Here is a tiny trained network, its code and every weight. The questions are about switching its units off for an input and a target symbol, where a switched-off unit gives its printed mean instead of its output.

import numpy as np


def w(rows, s, z=0):
    codes = np.array(rows[::2]) - 128.0
    scale = np.full(codes.shape[1], s)
    scale[-1] = z or s
    return codes * scale


def f(y):
    return y / 2 * (1 + np.tanh(0.7978845608 * (y + 0.044715 * y**3)))


def softmax(a):
    e = np.exp(a - a.max(-1, keepdims=True))
    return e / e.sum(-1, keepdims=True)


def log_softmax(a):
    a = a - a.max(-1, keepdims=True)
    return a - np.log(np.exp(a).sum(-1, keepdims=True))


def net(x, mask):
    ids = ['αβγδεζηλμξπστφψω'.index(c) for c in x.split()]
    T = len(ids)
    res = E[ids] + P[:T]
    q, k, v = (res @ M[0].T for M in (Q, K, V))
    z = softmax(np.where(np.tri(T) > 0, q @ k.T / 2**0.5, -1e9)) @ v
    res = res + np.where(mask[0], z, O[0][:, -1]) @ O[0][:, :-1]
    y = f(res @ A[0][:, :-1].T + A[0][:, -1])
    res = res + np.where(mask[1:9], y, B[0][:, -1]) @ B[0][:, :-1]
    return log_softmax(res[-1] @ U[:, :-1].T + U[:, -1])


Q, K, V, O, A, B = {}, {}, {}, {}, {}, {}
E = w([
[144,139,165,112],'α',
[83,192,174,212],'β',
[102,146,175,68],'γ',
[127,165,128,185],'δ',
[84,169,212,134],'ε',
[107,171,209,68],'ζ',
[146,129,158,176],'η',
[170,102,110,146],'λ',
[104,116,169,135],'μ',
[153,71,121,62],'ξ',
[87,115,128,106],'π',
[216,117,158,177],'σ',
[47,113,85,126],'τ',
[113,181,156,90],'φ',
[80,118,168,254],'ψ',
[178,40,43,139],'ω',
],0.025)
P = w([
[130,4,205,48],'0',
[118,127,141,128],'1',
[127,130,131,140],'2',
[135,120,126,139],'3',
[139,121,127,142],'4',
[133,123,120,144],'5',
[133,124,116,145],'6',
[129,123,113,145],'7',
[133,130,119,147],'8',
[133,136,129,150],'9',
],0.016)
Q[0] = w([
[122,2,165,93],'head 0',
[128,170,44,97],'head 0',
],0.0094)
K[0] = w([
[161,248,2,176],'head 0',
[139,176,213,49],'head 0',
],0.0064)
V[0] = w([
[239,112,43,119],'head 0',
[253,207,188,75],'head 0',
],0.0061)
O[0] = w([
[155,249,37,158,3],'head 0',
[253,234,249,150,61],'head 0',
],0.012,0.0023)
A[0] = w([
[59,173,161,19,51],'neuron 0',
[63,120,64,107,176],'neuron 1',
[121,163,105,23,143],'neuron 2',
[141,192,145,117,249],'neuron 3',
[128,103,120,246,75],'neuron 4',
[132,120,205,168,211],'neuron 5',
[59,183,135,172,177],'neuron 6',
[63,184,159,93,99],'neuron 7',
],0.013,0.011)
B[0] = w([
[162,79,169,213,167],'neuron 0',
[182,213,126,189,195],'neuron 1',
[159,4,127,145,151],'neuron 2',
[142,126,78,66,196],'neuron 3',
[232,2,212,97,181],'neuron 4',
[49,218,135,114,247],'neuron 5',
[137,76,90,84,190],'neuron 6',
[195,172,92,194,159],'neuron 7',
],0.0082,0.016)
U = w([
[84,178,107,104,185],'α',
[59,101,142,89,85],'β',
[153,125,188,106,57],'γ',
[88,150,92,98,189],'δ',
[119,131,170,115,56],'ε',
[153,205,208,202,42],'ζ',
[107,160,130,119,209],'η',
[129,156,69,110,246],'λ',
[138,118,163,127,122],'μ',
[179,95,130,24,126],'ξ',
[104,133,112,128,209],'π',
[253,159,171,82,86],'σ',
[129,98,106,196,134],'τ',
[170,134,175,53,154],'φ',
[122,58,145,163,82],'ψ',
[225,91,71,146,89],'ω',
],0.013,0.011)

Each question gives the input, a string of symbols that net reads in full, and the target symbol t.
The units are the heads (2 rows each of Q, K, V and O) and the neurons (one row each of A and B). Each row of codes is followed by its name. A weight is (code - 128) times the scale printed after its matrix; where a second scale follows, it is the last column's (O, A, B and U).
mask holds one flag per unit, heads first, then neurons. A switched-off unit (its flag False) gives its mean, the last column of its rows in O or B, instead of its output. The means were averaged over made-up inputs and are rounded, as every weight is.
A unit's drop is (log p(t) with every unit on - log p(t) with that unit switched off) / (log p(t) with every unit on - log p(t) with every unit switched off).
The circuit of an input: a set's keep is (log p(t) with only the set's units on - log p(t) with every unit switched off) / (log p(t) with every unit on - log p(t) with every unit switched off). Starting from all 9 units, units are removed one at a time, each time the one whose removal leaves the highest keep (on an exact tie, the one counted first), for as long as the keep stays at least 0.8.
units of the circuit, in order: the units of the circuit, biggest drop first
unit that matters most: the unit with the biggest drop
k most important neurons: the k neurons with the biggest drops, biggest first
input σ φ ω ε σ σ ζ, target σ: 2 most important neurons	[neuron 7; neuron 0]
input β ψ ω ψ, target ω: units of the circuit, in order	[head 0; neuron 4; neuron 1]
input β μ β μ σ β, target β: 2 most important neurons	[neuron 5; neuron 1]
input φ ζ δ ζ ε, target α: unit that matters most	neuron 5
input σ σ β, target σ: units of the circuit, in order	[head 0; neuron 3]
input ζ μ μ λ ε ω α ω ω ψ, target ω: units of the circuit, in order	[head 0; neuron 4]
input ω ζ σ δ, target ω: units of the circuit, in order	[head 0; neuron 5]
input α σ η μ σ α η, target σ: 2 most important neurons	[neuron 4; neuron 3]
input γ α β ξ ξ τ δ ω γ ε, target λ: units of the circuit, in order	[head 0; neuron 6; neuron 7]
input ε η τ τ, target τ: 2 most important neurons	[neuron 5; neuron 1]
input α σ γ, target σ: 2 most important neurons	[neuron 3; neuron 7]
input φ ζ ξ ω π, target λ: units of the circuit, in order	[head 0; neuron 4; neuron 5]
input ω μ ε τ τ δ, target ω: 4 most important neurons	[neuron 5; neuron 4; neuron 6; neuron 1]
input λ ω ε ω ω ξ ξ τ α, target λ: most important neuron	[neuron 4]
input μ β α ζ, target ζ: 2 most important neurons	[neuron 0; neuron 7]
input β ω ω σ, target ω: 2 most important neurons	[neuron 5; neuron 4]
input β φ μ δ ω ψ ω ω ω η, target ω: units of the circuit, in order	[head 0; neuron 5]
input ω δ ω τ π, target λ: units of the circuit, in order	[head 0; neuron 1]
input ζ ψ α γ, target ψ: units of the circuit, in order	[neuron 0; head 0]
input ψ τ η ε ω π δ, target ψ: units of the circuit, in order	[head 0]
input τ γ σ α ξ, target σ: 2 most important neurons	[neuron 6; neuron 5]
input γ ζ σ ξ σ ε ζ, target σ: 4 most important neurons	[neuron 3; neuron 7; neuron 0; neuron 2]
